Below is a small trained network, with its code and all its weights. Each question gives an input and a class and asks what happens when units are switched off, that is, made to give their printed mean instead of their output.

import numpy as np


def w(rows, s, z=0):
    codes = np.array(rows[::2]) - 128.0
    scale = np.full(codes.shape[1], s)
    scale[-1] = z or s
    return codes * scale


def f(y):
    return np.maximum(y, 0)


def log_softmax(a):
    a = a - a.max(-1, keepdims=True)
    return a - np.log(np.exp(a).sum(-1, keepdims=True))


def net(x, mask):
    res = np.array(x, float).reshape(1, 3) / 4 @ E
    y = f(res @ A[0][:, :-1].T + A[0][:, -1])
    res = res + np.where(mask, y, B[0][:, -1]) @ B[0][:, :-1]
    return log_softmax(res[-1] @ U[:, :-1].T + U[:, -1])


A, B = {}, {}
E = w([
[13,131,212,133,226,164],'x0',
[186,75,162,117,108,254],'x1',
[63,70,41,239,131,134],'x2',
],0.0091)
A[0] = w([
[89,147,143,132,192,150,69],'neuron 1',
[77,139,183,174,174,170,2],'neuron 2',
[75,116,171,101,153,126,191],'neuron 3',
[105,93,95,172,156,132,119],'neuron 4',
[101,218,93,128,156,9,131],'neuron 5',
[163,101,153,143,106,218,39],'neuron 6',
[84,117,146,107,157,141,35],'neuron 7',
[193,117,81,147,47,100,53],'neuron 8',
[119,91,94,215,122,134,3],'neuron 9',
[162,187,181,9,141,108,55],'neuron 10',
],0.012,0.0035)
B[0] = w([
[174,141,145,115,88,67,182],'neuron 1',
[146,180,145,110,89,46,191],'neuron 2',
[156,142,144,101,85,119,196],'neuron 3',
[76,63,100,105,164,110,189],'neuron 4',
[195,112,203,181,175,210,249],'neuron 5',
[154,202,156,206,222,168,200],'neuron 6',
[135,161,168,93,99,74,161],'neuron 7',
[145,158,143,106,79,56,227],'neuron 8',
[80,134,59,118,181,104,194],'neuron 9',
[68,84,1,80,202,94,236],'neuron 10',
],0.0098,0.011)
U = w([
[21,54,36,107,196,101,83],'0',
[184,183,156,119,1,44,85],'1',
[198,127,203,197,210,238,94],'2',
[103,50,158,107,85,196,253],'3',
],0.0091,0.0072)

Each question gives the input, the list of numbers given to net, and the class t.
The units are the neurons (one row each of A and B). Each row of codes is followed by its name. A weight is (code - 128) times the scale printed after its matrix; where a second scale follows, it is the last column's (A, B and U).
mask holds one flag per neuron, in row order. A switched-off neuron (its flag False) gives its mean, the last column of its row in B, instead of its output. The means were averaged over made-up inputs and are rounded, as every weight is.
A unit's drop is (log p(t) with every unit on - log p(t) with that unit switched off) / (log p(t) with every unit on - log p(t) with every unit switched off).
The circuit of an input: a set's keep is (log p(t) with only the set's units on - log p(t) with every unit switched off) / (log p(t) with every unit on - log p(t) with every unit switched off). Starting from all 10 units, units are removed one at a time, each time the one whose removal leaves the highest keep (on an exact tie, the one counted first), for as long as the keep stays at least 0.8.
circuit, biggest first: the units of the circuit, biggest drop first
most important unit: the unit with the biggest drop
k most important neurons: the k neurons with the biggest drops, biggest first
drop when u is switched off: that unit's drop, to one decimal
input [-3,-2,1], class 3: 4 most important neurons -> (neuron 2; neuron 1; neuron 6; neuron 3)
input [8,-8,4], class 1: most important unit -> neuron 2
input [6,4,5], class 1: circuit, biggest first -> (neuron 2; neuron 10)
input [6,4,-6], class 0: 3 most important neurons -> (neuron 10; neuron 8; neuron 5)
input [4,-2,2], class 1: circuit, biggest first -> (neuron 10; neuron 2)
input [7,3,5], class 1: 3 most important neurons -> (neuron 2; neuron 10; neuron 1)
input [0,8,-8], class 0: 2 most important neurons -> (neuron 10; neuron 5)
input [0,6,-8], class 0: 2 most important neurons -> (neuron 10; neuron 5)
input [1,-4,2], class 2: 2 most important neurons -> (neuron 10; neuron 5)
input [8,8,0], class 1: 3 most important neurons -> (neuron 2; neuron 5; neuron 1)
input [6,4,-5], class 1: 3 most important neurons -> (neuron 2; neuron 3; neuron 1)
input [-2,-7,6], class 2: 2 most important neurons -> (neuron 5; neuron 10)
input [5,-2,2], class 1: drop when neuron 2 is switched off -> 0.1
input [0,-4,-7], class 0: drop when neuron 4 is switched off -> 0.0
input [4,0,-2], class 1: drop when neuron 4 is switched off -> 0.1
